(in the rows, 128 means zero)
Rows near named flat spaces through zero
z992z176: [129, 145, 90, 135, 172, 147, 128, 132, 169, 81, 72, 102, 164, 113, 80, 120, 132, 78, 123, 118, 138, 131, 121, 110, 128, 118, 108]
z992z176: [111, 180, 118, 155, 176, 223, 119, 130, 96, 95, 124, 129, 155, 74, 73, 101, 83, 103, 122, 95, 69, 71, 140, 113, 80, 107, 113]
z92z432: [161, 88, 109, 134, 128, 102, 135, 113, 114, 108, 79, 116, 121, 142, 106, 112, 125, 132, 111, 136, 131, 94, 97, 141, 129, 132, 141]
z416z138: [132, 123, 139, 159, 101, 116, 129, 131, 92, 145, 148, 138, 92, 153, 138, 131, 119, 153, 123, 162, 106, 117, 133, 140, 115, 145, 136]
z416z138: [144, 102, 129, 147, 95, 112, 130, 128, 107, 142, 121, 106, 115, 141, 119, 102, 117, 164, 119, 158, 85, 121, 108, 129, 120, 129, 123]
z92z432: [136, 90, 75, 125, 143, 98, 195, 104, 79, 108, 114, 71, 99, 134, 115, 63, 60, 174, 121, 132, 98, 124, 75, 151, 67, 78, 110]
z416z138: [120, 135, 110, 123, 147, 120, 146, 126, 135, 112, 126, 124, 121, 133, 131, 130, 122, 115, 134, 124, 150, 141, 130, 133, 118, 121, 123]
z92z432: [139, 148, 108, 132, 142, 105, 96, 131, 214, 112, 69, 114, 198, 132, 96, 152, 189, 75, 112, 132, 157, 160, 124, 103, 208, 124, 109]
z416z138: [96, 170, 156, 134, 149, 176, 104, 146, 125, 144, 180, 177, 121, 113, 153, 186, 134, 109, 132, 120, 165, 139, 170, 122, 118, 151, 148]
z574z84: [97, 186, 110, 126, 148, 128, 167, 122, 130, 93, 148, 128, 118, 133, 133, 101, 115, 90, 165, 104, 109, 130, 165, 139, 117, 103, 90]
z92z432: [105, 158, 151, 154, 89, 150, 121, 151, 124, 159, 174, 112, 123, 127, 134, 107, 119, 153, 145, 156, 55, 156, 151, 110, 113, 128, 96]
z574z84: [119, 166, 112, 125, 137, 126, 144, 117, 144, 101, 117, 113, 152, 123, 110, 91, 128, 100, 147, 104, 92, 119, 141, 127, 144, 98, 91]
z992z176: [127, 127, 136, 142, 106, 119, 117, 158, 171, 119, 113, 123, 110, 154, 130, 142, 160, 100, 149, 163, 140, 162, 153, 113, 130, 172, 120]
z992z176: [132, 101, 129, 111, 126, 115, 141, 118, 103, 144, 144, 128, 113, 127, 147, 127, 110, 161, 121, 123, 141, 128, 108, 141, 115, 118, 144]
z992z176: [114, 109, 110, 106, 160, 169, 152, 157, 150, 85, 109, 102, 98, 110, 119, 115, 102, 100, 160, 122, 157, 153, 135, 112, 49, 151, 123]
z92z432: [81, 180, 112, 107, 138, 129, 162, 126, 145, 149, 187, 90, 158, 108, 148, 97, 101, 149, 149, 108, 92, 197, 133, 117, 124, 58, 72]
z574z84: [92, 162, 111, 154, 156, 183, 139, 174, 160, 91, 128, 107, 103, 122, 109, 130, 111, 83, 160, 153, 129, 173, 165, 101, 57, 157, 100]
z416z138: [156, 124, 170, 154, 74, 134, 77, 142, 142, 133, 100, 146, 137, 139, 107, 124, 175, 112, 132, 149, 79, 85, 150, 114, 170, 177, 132]
z416z138: [134, 109, 104, 77, 156, 129, 139, 110, 157, 119, 100, 90, 181, 90, 112, 99, 119, 132, 123, 82, 136, 140, 88, 117, 141, 79, 115]
z992z176: [131, 123, 162, 147, 70, 92, 108, 149, 147, 157, 147, 144, 99, 171, 158, 152, 171, 133, 142, 175, 127, 157, 156, 126, 157, 175, 131]
z92z432: [132, 114, 42, 151, 193, 114, 158, 138, 179, 68, 45, 66, 141, 140, 74, 130, 115, 87, 105, 160, 182, 180, 88, 114, 96, 116, 107]
z416z138: [167, 75, 132, 107, 89, 131, 100, 126, 158, 141, 69, 65, 190, 95, 81, 63, 137, 163, 114, 123, 53, 117, 74, 95, 156, 107, 106]
z574z84: [96, 170, 113, 102, 157, 131, 183, 120, 120, 80, 153, 137, 92, 131, 148, 98, 104, 85, 182, 87, 134, 121, 170, 149, 90, 113, 103]
z574z84: [114, 183, 147, 165, 84, 94, 110, 117, 122, 183, 179, 137, 158, 150, 144, 132, 150, 159, 114, 154, 66, 147, 143, 130, 197, 97, 99]
z92z432: [140, 135, 192, 113, 68, 122, 91, 115, 109, 172, 165, 171, 141, 125, 155, 124, 161, 150, 137, 106, 80, 83, 151, 134, 189, 137, 140]
z574z84: [166, 82, 120, 123, 128, 139, 95, 128, 154, 122, 59, 99, 174, 105, 81, 117, 143, 131, 98, 128, 121, 109, 83, 105, 148, 131, 138]
z574z84: [122, 207, 76, 195, 164, 84, 135, 89, 115, 123, 121, 135, 178, 156, 97, 145, 132, 111, 76, 144, 112, 119, 120, 149, 198, 64, 100]
z992z176: [124, 170, 133, 125, 118, 100, 116, 124, 178, 118, 118, 139, 161, 143, 129, 132, 177, 83, 145, 117, 127, 138, 158, 123, 197, 124, 103]
z992z176: [122, 168, 143, 147, 119, 140, 110, 125, 126, 132, 139, 146, 148, 125, 120, 127, 142, 114, 129, 122, 93, 107, 151, 125, 157, 124, 116]
z416z138: [127, 148, 171, 112, 125, 171, 78, 133, 143, 147, 142, 169, 165, 95, 131, 158, 159, 110, 127, 95, 133, 104, 152, 112, 166, 144, 147]
z574z84: [138, 78, 168, 103, 93, 122, 115, 135, 106, 169, 160, 150, 95, 131, 170, 149, 131, 172, 129, 134, 151, 130, 122, 135, 118, 159, 167]
z92z432: [121, 147, 135, 167, 108, 147, 106, 158, 152, 134, 125, 113, 131, 136, 109, 131, 141, 120, 130, 170, 94, 155, 145, 103, 124, 152, 108]
[89, 167, 143, 79, 170, 154, 133, 124, 138, 138, 188, 171, 136, 99, 175, 173, 129, 107, 146, 72, 197, 153, 160, 133, 131, 113, 142] : z92z432
[91, 158, 142, 102, 126, 140, 168, 140, 121, 111, 181, 141, 76, 132, 169, 109, 110, 109, 190, 106, 126, 143, 180, 138, 81, 136, 110] : z574z84
[123, 132, 170, 127, 113, 160, 96, 125, 89, 179, 180, 165, 134, 105, 151, 155, 122, 168, 110, 117, 117, 108, 132, 129, 135, 129, 157] : z416z138
[131, 86, 112, 84, 139, 98, 158, 121, 137, 124, 123, 112, 112, 131, 152, 126, 119, 141, 136, 114, 179, 156, 104, 138, 112, 118, 138] : z992z176
[140, 126, 154, 143, 78, 75, 109, 120, 125, 171, 149, 150, 127, 164, 156, 149, 164, 154, 116, 156, 121, 134, 133, 140, 189, 137, 136] : z992z176
[130, 106, 115, 120, 128, 136, 134, 131, 132, 138, 120, 87, 145, 110, 115, 103, 107, 158, 119, 133, 106, 151, 96, 114, 109, 105, 115] : z416z138
[133, 122, 112, 154, 142, 151, 119, 143, 134, 112, 98, 112, 129, 125, 97, 130, 120, 118, 115, 151, 125, 128, 119, 114, 103, 143, 128] : z992z176
[129, 155, 203, 120, 108, 165, 66, 117, 92, 177, 185, 220, 144, 105, 161, 183, 160, 134, 116, 90, 134, 65, 165, 137, 182, 153, 178] : z416z138
[121, 80, 130, 73, 138, 128, 169, 119, 90, 138, 164, 124, 86, 112, 170, 115, 83, 172, 143, 98, 162, 136, 107, 147, 69, 115, 151] : z992z176
[110, 152, 101, 96, 181, 165, 151, 127, 155, 76, 106, 112, 149, 93, 106, 103, 111, 79, 154, 78, 141, 126, 137, 118, 101, 105, 106] : z992z176
[137, 91, 182, 107, 66, 126, 99, 142, 126, 184, 161, 133, 121, 124, 160, 129, 146, 177, 135, 139, 104, 140, 127, 117, 142, 152, 143] : z574z84
[143, 132, 122, 121, 130, 72, 141, 79, 88, 144, 140, 157, 139, 146, 148, 135, 131, 149, 102, 105, 141, 90, 110, 167, 183, 89, 145] : z574z84
[136, 122, 147, 109, 122, 141, 106, 120, 129, 144, 129, 137, 157, 105, 127, 127, 137, 138, 120, 104, 119, 109, 120, 122, 153, 120, 137] : z416z138
[165, 71, 100, 105, 173, 105, 142, 101, 109, 84, 66, 151, 108, 134, 119, 151, 126, 105, 105, 103, 217, 74, 95, 158, 120, 144, 182] : z92z432
[109, 115, 81, 91, 195, 180, 164, 165, 196, 40, 68, 79, 114, 99, 95, 106, 108, 52, 175, 106, 183, 171, 136, 98, 39, 149, 106] : z992z176
[135, 137, 155, 172, 89, 148, 90, 163, 150, 126, 111, 135, 116, 146, 108, 135, 161, 104, 139, 173, 92, 123, 161, 106, 132, 186, 122] : z416z138
[145, 99, 116, 110, 122, 93, 151, 97, 95, 139, 127, 115, 130, 130, 135, 100, 108, 168, 113, 114, 116, 108, 91, 149, 136, 92, 133] : z416z138
[134, 114, 124, 133, 147, 139, 122, 135, 127, 111, 110, 144, 111, 131, 124, 154, 131, 109, 122, 132, 169, 117, 130, 131, 111, 156, 152] : z92z432
[134, 134, 166, 108, 119, 161, 84, 126, 135, 152, 137, 155, 167, 95, 128, 143, 151, 128, 121, 97, 121, 102, 135, 114, 164, 132, 144] : z416z138

Rows near named flat spaces through zero (a row that begins with a name and a colon came from that space)
z236-z844: [110, 83, 140, 132, 104, 67, 88, 106, 143, 216, 97, 155, 136, 105, 117, 158, 152, 160, 112, 149, 125, 114, 142, 95, 145, 138, 123]
z236-z844: [156, 109, 201, 140, 96, 87, 140, 122, 66, 173, 65, 108, 125, 129, 164, 139, 114, 154, 127, 130, 130, 144, 159, 107, 150, 105, 96]
z341-z754: [118, 143, 96, 147, 151, 144, 155, 143, 149, 90, 182, 131, 96, 101, 128, 149, 128, 110, 130, 116, 91, 106, 140, 132, 89, 124, 166]
z236-z844: [139, 162, 163, 141, 125, 159, 157, 139, 76, 90, 99, 118, 134, 146, 126, 126, 118, 126, 149, 119, 129, 144, 136, 130, 135, 135, 108]
z17-z127: [162, 52, 83, 72, 129, 62, 106, 98, 200, 197, 176, 89, 95, 137, 197, 105, 80, 77, 85, 158, 173, 121, 129, 135, 130, 62, 130]
z17-z127: [137, 165, 125, 140, 144, 149, 150, 128, 133, 108, 104, 132, 94, 120, 133, 137, 117, 120, 140, 104, 116, 127, 119, 124, 132, 142, 125]
z341-z754: [115, 80, 144, 121, 108, 97, 108, 125, 108, 155, 148, 118, 172, 136, 126, 119, 143, 141, 116, 158, 138, 127, 147, 126, 126, 105, 128]
z17-z127: [136, 167, 180, 144, 99, 136, 151, 134, 94, 113, 89, 129, 121, 133, 136, 146, 133, 130, 130, 120, 139, 127, 134, 128, 148, 124, 124]
z259-z566: [116, 137, 145, 105, 70, 120, 102, 138, 156, 123, 169, 142, 154, 139, 124, 132, 159, 122, 89, 150, 175, 112, 112, 164, 136, 106, 167]
z341-z754: [118, 65, 78, 126, 202, 109, 70, 102, 156, 184, 79, 124, 162, 106, 116, 54, 151, 213, 141, 94, 81, 158, 76, 108, 136, 159, 93]
z259-z566: [129, 130, 106, 116, 137, 138, 119, 124, 145, 130, 128, 136, 126, 136, 117, 124, 120, 117, 133, 130, 136, 133, 117, 129, 131, 145, 120]
z17-z127: [121, 173, 83, 139, 176, 155, 133, 102, 175, 135, 65, 161, 78, 117, 103, 144, 118, 111, 156, 99, 116, 119, 97, 97, 155, 186, 105]
z236-z844: [113, 142, 144, 154, 145, 138, 135, 125, 109, 117, 92, 130, 140, 117, 117, 118, 154, 159, 140, 107, 105, 126, 118, 117, 139, 138, 124]
z341-z754: [118, 210, 230, 147, 42, 138, 142, 137, 98, 101, 71, 151, 141, 141, 126, 160, 176, 135, 104, 125, 181, 108, 115, 148, 182, 116, 149]
z341-z754: [130, 125, 132, 124, 112, 132, 149, 136, 104, 114, 164, 122, 127, 145, 125, 153, 105, 86, 134, 157, 140, 123, 167, 126, 112, 118, 128]
z17-z127: [115, 55, 106, 94, 118, 81, 84, 105, 155, 188, 158, 121, 166, 145, 128, 111, 131, 118, 106, 173, 162, 122, 134, 122, 136, 105, 122]
z259-z566: [111, 97, 136, 114, 87, 95, 123, 120, 131, 154, 173, 130, 144, 143, 125, 160, 128, 84, 108, 182, 166, 101, 167, 122, 128, 99, 142]
z236-z844: [91, 147, 140, 133, 115, 143, 91, 119, 123, 140, 77, 169, 177, 140, 67, 126, 173, 161, 139, 134, 143, 130, 101, 118, 163, 180, 111]
z259-z566: [135, 145, 140, 135, 131, 141, 112, 142, 127, 116, 103, 133, 138, 112, 129, 100, 152, 187, 124, 90, 107, 148, 91, 147, 129, 142, 134]
z236-z844: [124, 151, 136, 163, 170, 152, 163, 134, 108, 82, 114, 106, 121, 110, 141, 105, 141, 150, 143, 89, 87, 125, 118, 127, 121, 117, 135]
z259-z566: [113, 171, 115, 127, 136, 162, 137, 120, 149, 97, 118, 142, 124, 144, 107, 129, 134, 96, 136, 126, 152, 115, 107, 132, 149, 146, 129]
z17-z127: [156, 151, 143, 143, 123, 156, 156, 179, 97, 64, 181, 111, 113, 104, 152, 125, 122, 158, 126, 95, 81, 148, 136, 166, 71, 112, 164]
z259-z566: [128, 151, 188, 126, 57, 116, 109, 160, 134, 103, 159, 129, 156, 114, 152, 116, 184, 178, 74, 115, 147, 121, 99, 185, 128, 83, 189]
z259-z566: [165, 111, 103, 142, 197, 141, 120, 134, 108, 143, 68, 117, 108, 98, 137, 85, 104, 206, 164, 66, 51, 183, 103, 113, 108, 172, 84]
z259-z566: [150, 173, 159, 138, 121, 153, 118, 160, 131, 87, 105, 126, 130, 101, 150, 84, 164, 210, 110, 62, 101, 154, 67, 176, 125, 126, 156]
z341-z754: [121, 169, 103, 151, 150, 159, 163, 143, 146, 78, 162, 138, 87, 104, 124, 155, 126, 106, 136, 107, 95, 107, 133, 132, 99, 135, 161]
z341-z754: [108, 144, 138, 149, 129, 147, 147, 136, 99, 99, 136, 135, 140, 130, 104, 146, 138, 120, 144, 135, 116, 118, 148, 120, 120, 138, 132]
z236-z844: [142, 156, 183, 138, 116, 149, 146, 134, 67, 105, 71, 114, 148, 151, 133, 111, 127, 146, 144, 115, 139, 152, 124, 131, 153, 130, 97]
z17-z127: [197, 154, 154, 124, 90, 128, 150, 186, 126, 93, 180, 110, 64, 89, 197, 140, 98, 160, 97, 83, 92, 155, 130, 183, 70, 93, 177]
z341-z754: [104, 129, 140, 148, 139, 142, 129, 127, 93, 118, 108, 135, 162, 133, 95, 126, 149, 146, 149, 131, 114, 129, 135, 112, 133, 149, 113]
z17-z127: [117, 160, 191, 146, 109, 132, 166, 108, 78, 114, 69, 112, 141, 160, 134, 137, 133, 94, 138, 142, 170, 111, 144, 109, 179, 106, 103]
z236-z844: [161, 122, 152, 99, 100, 122, 124, 132, 114, 133, 123, 106, 134, 156, 158, 108, 103, 118, 116, 137, 167, 152, 123, 149, 140, 105, 112]
[106, 153, 212, 142, 42, 107, 122, 153, 117, 102, 159, 131, 169, 117, 144, 136, 201, 163, 73, 134, 157, 98, 121, 172, 138, 69, 196] : z259-z566
[112, 113, 116, 138, 129, 124, 143, 140, 126, 109, 191, 123, 129, 116, 126, 147, 133, 111, 123, 144, 109, 108, 158, 130, 93, 108, 159] : z341-z754
[122, 99, 127, 124, 141, 117, 104, 116, 117, 155, 100, 125, 159, 134, 117, 102, 137, 157, 136, 130, 125, 143, 118, 117, 140, 139, 102] : z341-z754
[113, 98, 111, 182, 167, 86, 165, 122, 133, 155, 149, 126, 70, 60, 148, 181, 128, 134, 133, 115, 45, 87, 182, 80, 87, 111, 158] : z236-z844
[124, 112, 150, 166, 138, 97, 150, 122, 103, 155, 105, 124, 104, 93, 142, 159, 132, 148, 135, 119, 83, 113, 164, 93, 119, 119, 129] : z236-z844
[131, 126, 84, 119, 163, 141, 132, 132, 173, 95, 177, 108, 116, 118, 150, 92, 128, 120, 116, 108, 118, 122, 99, 153, 108, 103, 157] : z236-z844
[150, 134, 74, 103, 158, 148, 144, 119, 159, 119, 148, 121, 86, 146, 136, 131, 73, 64, 142, 134, 143, 133, 130, 126, 120, 138, 111] : z259-z566
[117, 116, 149, 131, 104, 109, 127, 128, 118, 137, 143, 127, 142, 128, 130, 142, 141, 125, 116, 147, 138, 114, 146, 127, 129, 109, 140] : z259-z566
[140, 148, 89, 132, 178, 151, 161, 119, 153, 101, 128, 112, 83, 124, 147, 119, 99, 93, 143, 105, 114, 122, 118, 122, 123, 126, 124] : z17-z127
[127, 172, 140, 114, 158, 189, 109, 131, 132, 55, 83, 100, 194, 162, 130, 9, 174, 181, 126, 75, 157, 162, 23, 184, 172, 122, 118] : z236-z844
[149, 136, 104, 124, 158, 144, 144, 128, 135, 116, 124, 117, 97, 128, 142, 120, 96, 114, 142, 111, 115, 140, 124, 127, 119, 135, 115] : z259-z566
[107, 162, 174, 159, 115, 140, 127, 137, 106, 103, 91, 137, 156, 113, 117, 116, 183, 183, 123, 100, 114, 123, 103, 137, 146, 130, 145] : z259-z566
[150, 88, 112, 119, 140, 106, 132, 127, 120, 155, 145, 111, 109, 123, 150, 133, 91, 118, 132, 137, 113, 140, 156, 116, 106, 117, 114] : z259-z566
[143, 102, 147, 133, 121, 107, 107, 143, 111, 149, 121, 122, 141, 105, 143, 110, 141, 192, 118, 109, 97, 151, 122, 137, 113, 123, 131] : z259-z566
[124, 131, 133, 143, 146, 135, 123, 127, 114, 130, 94, 133, 137, 118, 117, 116, 141, 164, 142, 108, 103, 139, 116, 118, 133, 149, 115] : z259-z566
[122, 168, 140, 112, 120, 177, 111, 134, 116, 87, 99, 137, 175, 168, 95, 88, 146, 137, 138, 122, 166, 151, 83, 155, 158, 156, 109] : z236-z844
[178, 111, 65, 88, 141, 119, 146, 134, 184, 132, 203, 107, 49, 126, 179, 144, 50, 57, 114, 135, 135, 131, 145, 144, 87, 102, 141] : z341-z754
[118, 214, 107, 169, 183, 193, 155, 131, 144, 73, 66, 157, 87, 101, 99, 130, 144, 150, 164, 61, 80, 126, 84, 119, 137, 190, 127] : z341-z754
[146, 123, 149, 158, 153, 117, 170, 131, 100, 116, 120, 93, 98, 103, 174, 123, 116, 140, 132, 100, 88, 125, 147, 118, 113, 91, 133] : z236-z844
[156, 79, 66, 67, 122, 112, 71, 130, 181, 175, 173, 139, 126, 141, 125, 112, 90, 121, 114, 149, 150, 160, 112, 148, 107, 148, 117] : z259-z566

Rows near named flat spaces through zero
z657-z919: [139, 118, 117, 165, 133, 143, 129, 132, 134, 136, 169, 144, 122, 134, 147, 121, 128, 111, 158, 114, 104, 141, 103, 154, 92, 137, 107]
z657-z919: [123, 120, 133, 116, 136, 153, 143, 134, 118, 163, 120, 158, 69, 142, 152, 139, 127, 138, 138, 106, 154, 137, 126, 127, 114, 130, 121]
z657-z919: [121, 127, 171, 134, 133, 137, 108, 121, 119, 145, 76, 169, 124, 84, 71, 158, 72, 173, 149, 157, 114, 148, 73, 160, 114, 102, 118]
z312-z765: [181, 102, 100, 146, 121, 131, 109, 134, 118, 97, 227, 103, 123, 150, 168, 152, 120, 105, 106, 118, 140, 131, 131, 134, 168, 95, 109]
z584-z768: [177, 70, 190, 109, 180, 112, 136, 163, 126, 103, 149, 144, 87, 144, 167, 122, 108, 123, 154, 109, 136, 185, 132, 184, 144, 126, 141]
z519-z834: [118, 176, 96, 159, 120, 161, 140, 124, 131, 133, 165, 123, 140, 130, 134, 122, 152, 120, 132, 138, 111, 119, 108, 138, 80, 134, 111]
z519-z834: [154, 109, 155, 121, 157, 114, 144, 151, 129, 96, 149, 119, 127, 141, 143, 113, 132, 116, 152, 123, 117, 154, 136, 162, 128, 135, 136]
z584-z768: [133, 137, 182, 87, 165, 103, 206, 178, 101, 64, 92, 107, 128, 147, 79, 117, 134, 143, 231, 133, 86, 136, 146, 164, 100, 145, 135]
z519-z834: [116, 168, 136, 99, 102, 123, 114, 114, 103, 105, 82, 106, 159, 92, 51, 175, 94, 177, 96, 181, 140, 99, 118, 104, 170, 78, 131]
z312-z765: [121, 154, 122, 100, 118, 133, 115, 108, 127, 131, 116, 104, 143, 113, 117, 138, 135, 144, 72, 154, 164, 119, 142, 107, 160, 104, 140]
z519-z834: [117, 123, 130, 121, 137, 138, 130, 110, 143, 162, 117, 130, 130, 120, 131, 109, 144, 127, 130, 126, 141, 144, 128, 136, 112, 135, 126]
z584-z768: [145, 124, 136, 139, 126, 114, 135, 148, 111, 87, 141, 122, 139, 130, 101, 146, 104, 132, 163, 135, 95, 122, 115, 142, 131, 117, 118]
z312-z765: [122, 182, 100, 159, 128, 173, 141, 125, 132, 140, 174, 129, 129, 130, 147, 122, 155, 121, 125, 139, 120, 130, 102, 150, 71, 132, 111]
z657-z919: [115, 155, 154, 124, 128, 125, 123, 140, 117, 112, 83, 147, 126, 111, 100, 146, 102, 156, 119, 152, 118, 122, 112, 130, 127, 123, 143]
z312-z765: [109, 106, 105, 119, 105, 110, 110, 104, 139, 154, 102, 121, 138, 127, 126, 120, 136, 119, 105, 113, 144, 106, 153, 81, 158, 136, 133]
z584-z768: [142, 148, 144, 160, 134, 109, 127, 184, 116, 61, 138, 154, 111, 150, 161, 138, 108, 118, 119, 125, 87, 115, 124, 134, 125, 153, 156]
z657-z919: [128, 184, 160, 106, 129, 112, 131, 150, 108, 60, 95, 107, 159, 110, 83, 151, 109, 160, 101, 181, 116, 113, 127, 132, 151, 107, 156]
z312-z765: [146, 131, 111, 83, 103, 115, 105, 110, 111, 104, 140, 77, 144, 124, 114, 164, 121, 143, 55, 152, 183, 104, 163, 84, 218, 75, 138]
z312-z765: [161, 88, 151, 129, 132, 81, 123, 162, 114, 64, 137, 121, 133, 143, 125, 140, 96, 119, 147, 119, 100, 124, 142, 130, 171, 126, 140]
z519-z834: [169, 123, 162, 82, 125, 124, 129, 132, 80, 79, 132, 95, 133, 104, 48, 200, 68, 183, 143, 174, 147, 132, 111, 148, 190, 42, 108]
z519-z834: [143, 81, 158, 96, 140, 127, 116, 114, 122, 154, 109, 138, 103, 115, 115, 146, 100, 150, 132, 124, 163, 156, 125, 139, 161, 98, 121]
z519-z834: [118, 121, 153, 140, 134, 122, 88, 137, 141, 144, 87, 183, 94, 120, 170, 129, 104, 133, 70, 121, 141, 137, 121, 119, 140, 148, 163]
z519-z834: [145, 178, 137, 122, 140, 142, 154, 137, 113, 81, 160, 89, 165, 117, 89, 138, 133, 144, 147, 172, 110, 135, 111, 168, 109, 100, 117]
z312-z765: [109, 84, 127, 159, 136, 125, 127, 121, 153, 179, 109, 170, 112, 133, 150, 92, 135, 104, 174, 86, 104, 143, 117, 134, 83, 173, 119]
z657-z919: [103, 209, 117, 105, 99, 147, 134, 117, 101, 109, 95, 101, 156, 101, 59, 169, 119, 174, 96, 185, 138, 90, 117, 104, 137, 88, 127]
z584-z768: [169, 15, 128, 67, 129, 107, 106, 62, 137, 177, 152, 69, 155, 108, 90, 131, 120, 129, 145, 116, 193, 165, 155, 128, 214, 64, 90]
z312-z765: [121, 161, 150, 107, 140, 141, 125, 120, 131, 131, 105, 124, 135, 107, 117, 128, 131, 150, 95, 159, 149, 142, 122, 142, 127, 115, 143]
z312-z765: [174, 37, 110, 138, 119, 102, 104, 130, 124, 123, 188, 123, 108, 155, 163, 142, 105, 97, 141, 82, 137, 132, 145, 115, 185, 113, 108]
z519-z834: [140, 133, 117, 116, 160, 178, 179, 95, 141, 172, 192, 86, 149, 124, 113, 93, 181, 120, 202, 133, 137, 177, 111, 195, 58, 113, 76]
z657-z919: [127, 203, 78, 174, 105, 159, 143, 134, 117, 94, 193, 103, 163, 133, 117, 139, 147, 119, 133, 154, 89, 97, 101, 135, 83, 121, 103]
z584-z768: [142, 71, 116, 112, 127, 154, 143, 70, 125, 193, 155, 99, 150, 100, 55, 136, 121, 144, 221, 126, 140, 160, 97, 163, 112, 76, 53]
z584-z768: [102, 149, 51, 198, 77, 145, 117, 117, 128, 149, 161, 143, 138, 139, 131, 136, 134, 103, 141, 107, 86, 75, 105, 87, 89, 148, 95]
z584-z768: [72, 234, 121, 134, 118, 151, 105, 132, 146, 138, 70, 158, 121, 117, 174, 114, 158, 139, 1, 160, 153, 100, 136, 89, 110, 164, 190]
z657-z919: [146, 101, 110, 138, 132, 118, 127, 121, 142, 125, 174, 104, 148, 141, 150, 105, 149, 97, 137, 112, 124, 136, 142, 134, 132, 135, 119]
z657-z919: [163, 88, 194, 26, 159, 121, 136, 109, 105, 128, 94, 90, 116, 101, 73, 161, 99, 182, 125, 160, 203, 174, 147, 155, 205, 53, 129]
z584-z768: [145, 79, 119, 142, 134, 141, 148, 119, 124, 156, 166, 131, 117, 135, 114, 127, 123, 119, 213, 101, 111, 148, 107, 158, 98, 120, 80]
[83, 225, 142, 142, 139, 154, 170, 164, 122, 111, 81, 158, 114, 133, 129, 114, 152, 143, 135, 148, 93, 111, 113, 137, 48, 173, 153] : z584-z768
[174, 51, 185, 112, 167, 122, 110, 147, 124, 137, 138, 169, 63, 134, 169, 144, 85, 135, 134, 102, 158, 185, 119, 170, 160, 110, 133] : z519-z834
[145, 126, 167, 132, 147, 76, 116, 160, 137, 54, 114, 116, 168, 126, 128, 109, 117, 116, 113, 146, 91, 133, 142, 144, 153, 148, 170] : z657-z919
[161, 128, 151, 158, 137, 140, 94, 137, 121, 107, 160, 152, 124, 106, 127, 160, 80, 144, 111, 153, 117, 153, 79, 172, 132, 95, 121] : z584-z768
[125, 170, 181, 104, 163, 148, 127, 137, 132, 126, 94, 147, 114, 105, 134, 127, 124, 159, 87, 165, 152, 164, 113, 167, 115, 121, 159] : z584-z768
[96, 183, 124, 130, 122, 129, 126, 118, 141, 125, 93, 119, 166, 109, 110, 110, 149, 134, 96, 158, 118, 113, 128, 117, 109, 144, 149] : z519-z834
[64, 168, 110, 123, 115, 128, 121, 89, 166, 179, 57, 125, 170, 105, 117, 79, 174, 123, 90, 139, 134, 110, 145, 91, 100, 170, 152] : z519-z834
[68, 202, 84, 131, 98, 162, 131, 76, 146, 182, 92, 108, 178, 95, 83, 111, 169, 142, 103, 162, 135, 99, 117, 99, 84, 132, 117] : z519-z834
[105, 107, 79, 144, 77, 77, 150, 148, 108, 91, 105, 111, 144, 164, 96, 135, 127, 103, 185, 89, 74, 48, 167, 49, 148, 161, 120] : z312-z765
[117, 179, 113, 152, 99, 136, 132, 125, 105, 97, 124, 113, 174, 101, 48, 162, 102, 155, 158, 171, 82, 96, 88, 131, 108, 100, 103] : z584-z768
[121, 142, 134, 127, 140, 145, 130, 116, 139, 149, 125, 130, 133, 116, 129, 114, 141, 132, 123, 138, 136, 145, 118, 146, 105, 130, 127] : z519-z834
[112, 54, 129, 108, 122, 76, 117, 124, 146, 151, 76, 138, 116, 147, 151, 98, 135, 102, 130, 77, 138, 116, 181, 76, 170, 169, 152] : z519-z834
[148, 133, 177, 106, 152, 68, 185, 210, 95, 6, 104, 108, 130, 167, 108, 128, 117, 125, 194, 125, 67, 109, 164, 137, 141, 157, 163] : z584-z768
[126, 103, 145, 163, 141, 78, 111, 163, 154, 92, 111, 155, 138, 147, 178, 86, 131, 88, 119, 101, 82, 127, 146, 124, 126, 193, 171] : z657-z919
[103, 101, 114, 129, 135, 135, 130, 101, 161, 195, 112, 142, 120, 132, 159, 82, 165, 104, 135, 95, 143, 143, 142, 119, 99, 165, 126] : z519-z834
